Here is a tiny trained network, its code and every weight. The questions are about switching its units off for an input and a target symbol, where a switched-off unit gives its printed mean instead of its output.

import numpy as np


def w(rows, s, z=0):
    codes = np.array(rows[::2]) - 128.0
    scale = np.full(codes.shape[1], s)
    scale[-1] = z or s
    return codes * scale


def norm(h):
    return h / np.sqrt((h * h).mean(-1, keepdims=True) + 1e-5)


def f(y):
    return y / 2 * (1 + np.tanh(0.7978845608 * (y + 0.044715 * y**3)))


def softmax(a):
    e = np.exp(a - a.max(-1, keepdims=True))
    return e / e.sum(-1, keepdims=True)


def log_softmax(a):
    a = a - a.max(-1, keepdims=True)
    return a - np.log(np.exp(a).sum(-1, keepdims=True))


def net(x, mask):
    ids = ['ΔΠΦΩεζημξτ'.index(c) for c in x.split()]
    T = len(ids)
    res = E[ids] + P[:T]
    u = 0
    for l in range(2):
        q, k, v = (norm(res) @ M[l].T for M in (Q, K, V))
        z = softmax(np.where(np.tri(T) > 0, q @ k.T / 2**0.5, -1e9)) @ v
        res = res + np.where(mask[u], z, O[l][:, -1]) @ O[l][:, :-1]
        u += 1
        y = f(norm(res) @ A[l][:, :-1].T + A[l][:, -1])
        res = res + np.where(mask[u : u + 4], y, B[l][:, -1]) @ B[l][:, :-1]
        u += 4
    return log_softmax(norm(res)[-1] @ U[:, :-1].T + U[:, -1])


Q, K, V, O, A, B = {}, {}, {}, {}, {}, {}
E = w([
[67,219,103,169,61,118],'Δ',
[173,141,86,59,31,81],'Π',
[174,159,72,69,30,75],'Φ',
[151,118,36,106,254,137],'Ω',
[44,177,128,60,176,88],'ε',
[209,101,84,183,150,13],'ζ',
[212,181,176,24,174,129],'η',
[111,155,32,220,168,181],'μ',
[89,108,173,241,239,127],'ξ',
[166,75,135,92,48,234],'τ',
],0.016)
P = w([
[1,108,57,46,107,42],'0',
[23,117,65,57,119,56],'1',
[44,125,69,67,119,68],'2',
[62,139,72,80,115,81],'3',
[81,145,74,90,115,90],'4',
[97,155,82,104,112,100],'5',
[111,161,89,115,113,109],'6',
[128,172,90,128,109,117],'7',
[147,183,94,140,104,129],'8',
[167,186,104,155,108,138],'9',
[183,197,92,168,111,147],'10',
[197,206,86,186,106,154],'11',
],0.0098)
Q[0] = w([
[112,160,78,111,105,159],'0.h0',
[143,250,45,113,123,121],'0.h0',
],0.016)
K[0] = w([
[207,125,115,156,94,165],'0.h0',
[252,154,162,219,166,199],'0.h0',
],0.013)
V[0] = w([
[171,254,136,84,172,110],'0.h0',
[156,159,77,84,122,231],'0.h0',
],0.0098)
O[0] = w([
[35,123,55,92,173,2,253],'0.h0',
[8,175,45,33,142,169,179],'0.h0',
],0.0064,0.0056)
A[0] = w([
[86,139,139,146,222,117,204],'0.n0',
[88,142,140,160,19,203,113],'0.n1',
[108,48,71,181,104,165,125],'0.n2',
[105,100,68,70,129,253,253],'0.n3',
],0.013,0.003)
B[0] = w([
[195,62,110,136,67,135,243],'0.n0',
[225,104,125,54,98,104,198],'0.n1',
[1,221,181,201,150,33,149],'0.n2',
[150,241,191,147,114,200,255],'0.n3',
],0.013,0.0061)
Q[1] = w([
[236,248,12,62,52,100],'1.h0',
[190,153,73,110,45,65],'1.h0',
],0.012)
K[1] = w([
[201,148,12,140,207,228],'1.h0',
[181,122,97,172,248,135],'1.h0',
],0.014)
V[1] = w([
[56,107,167,139,3,123],'1.h0',
[193,201,249,14,198,2],'1.h0',
],0.0075)
O[1] = w([
[83,98,147,180,103,158,2],'1.h0',
[92,181,169,136,187,2,189],'1.h0',
],0.018,0.0041)
A[1] = w([
[180,129,100,62,52,183,44],'1.n0',
[247,56,74,87,46,104,101],'1.n1',
[179,34,68,228,161,87,122],'1.n2',
[146,106,150,65,82,36,2],'1.n3',
],0.013,0.0074)
B[1] = w([
[20,106,243,143,183,128,210],'1.n0',
[139,165,54,212,80,129,254],'1.n1',
[180,176,105,154,64,243,184],'1.n2',
[193,107,168,149,182,246,182],'1.n3',
],0.013,0.0097)
U = w([
[115,92,171,136,37,42,120],'Δ',
[175,120,165,35,87,215,90],'Π',
[153,76,25,77,104,97,62],'Φ',
[80,112,122,138,136,131,117],'Ω',
[101,44,152,127,140,134,254],'ε',
[226,119,153,203,139,97,140],'ζ',
[104,135,117,124,198,32,177],'η',
[6,168,162,215,171,140,91],'μ',
[139,52,159,205,71,153,220],'ξ',
[139,191,196,95,98,142,99],'τ',
],0.016,0.0069)

Each question gives the input, a string of symbols that net reads in full, and the target symbol t.
The units are the heads (2 rows each of Q, K, V and O) and the neurons (one row each of A and B). Each row of codes is followed by its name. A weight is (code - 128) times the scale printed after its matrix; where a second scale follows, it is the last column's (O, A, B and U).
mask holds one flag per unit, layer by layer, with each layer's heads first. A switched-off unit (its flag False) gives its mean, the last column of its rows in O or B, instead of its output. The means were averaged over made-up inputs and are rounded, as every weight is.
A unit's drop is (log p(t) with every unit on - log p(t) with that unit switched off) / (log p(t) with every unit on - log p(t) with every unit switched off).
The circuit of an input: a set's keep is (log p(t) with only the set's units on - log p(t) with every unit switched off) / (log p(t) with every unit on - log p(t) with every unit switched off). Starting from all 10 units, units are removed one at a time, each time the one whose removal leaves the highest keep (on an exact tie, the one counted first), for as long as the keep stays at least 0.8.
units of the circuit, in order: the units of the circuit, biggest drop first
most important unit: the unit with the biggest drop
top k neurons in layer l: the k neurons of layer l with the biggest drops, biggest first
drop when u is switched off: that unit's drop, to one decimal
input Δ ε ζ ζ Δ, target ζ: units of the circuit, in order : (0.h0 0.n1)
input ε Π μ η μ Π, target μ: most important unit : 0.h0
input η τ η η η Ω Π, target Φ: units of the circuit, in order : (0.h0 0.n3)
input η τ Φ ξ τ Δ, target τ: top 2 neurons in layer 0 : (0.n3 0.n1)
input ξ η Ω μ Φ ξ Π Π Π Δ ζ Φ, target ξ: units of the circuit, in order : (1.n1 0.n0 0.h0 1.h0)
input Ω μ μ Π ξ Δ η Δ η Φ Δ, target Φ: units of the circuit, in order : (0.h0 0.n3 1.n0)
input μ η ε Π, target η: units of the circuit, in order : (0.n2 1.h0)
input Δ Π η τ η Π ζ Φ, target ζ: top 2 neurons in layer 0 : (0.n3 0.n0)
input η μ Φ ξ ξ ε Ω Φ Φ Π μ, target τ: units of the circuit, in order : (0.n3 0.h0 1.h0)
input Π Π Φ, target Φ: top 3 neurons in layer 1 : (1.n0 1.n2 1.n3)
input η τ ξ τ Π η ε μ τ Δ Ω, target Π: units of the circuit, in order : (0.h0 1.n1)
input Π η ζ Ω Φ τ Φ, target Π: units of the circuit, in order : (0.h0 1.h0 0.n0)
input Ω Δ Φ, target μ: units of the circuit, in order : (0.n0 0.n1 1.h0 1.n0)
input Φ Π ε ε ε η Π, target η: units of the circuit, in order : (1.h0)
input τ ζ η ξ η η Ω, target Φ: units of the circuit, in order : (0.h0 0.n0)
input Π ε Π Δ, target Δ: top 3 neurons in layer 0 : (0.n0 0.n1 0.n3)
input τ Π Φ ζ Ω, target ξ: top 2 neurons in layer 1 : (1.n1 1.n0)
input ζ Δ Φ μ Φ ξ η τ Δ μ Π Ω, target τ: top 2 neurons in layer 1 : (1.n0 1.n3)
input Π ζ ζ Ω ε, target ξ: top 2 neurons in layer 1 : (1.n1 1.n0)
input τ Δ η ξ, target ξ: units of the circuit, in order : (0.n0)
input Ω Π ε Ω Φ ε η μ ξ ξ Π, target ξ: top 3 neurons in layer 0 : (0.n1 0.n0 0.n2)
input η μ Φ ξ τ ε ζ ε Φ, target ζ: top 3 neurons in layer 0 : (0.n2 0.n0 0.n3)
input ξ ζ η Φ Ω, target Φ: top 2 neurons in layer 1 : (1.n3 1.n2)
input Π Δ Δ, target Δ: top 2 neurons in layer 1 : (1.n0 1.n2)
input ζ Π ζ Δ ζ Ω τ μ μ ζ μ, target τ: top 2 neurons in layer 0 : (0.n3 0.n2)
input ζ ξ ζ Π ε ζ η ζ Φ τ ξ Δ, target ξ: top 2 neurons in layer 0 : (0.n1 0.n3)
input Δ ζ Π, target ζ: top 2 neurons in layer 0 : (0.n3 0.n0)
input μ Φ η η μ Π Φ τ ζ ε Φ ε, target ζ: top neuron in layer 0 : (0.n2)
input ζ ζ Π Ω η η η τ Δ, target Π: drop when 1.h0 is switched off : 0.3
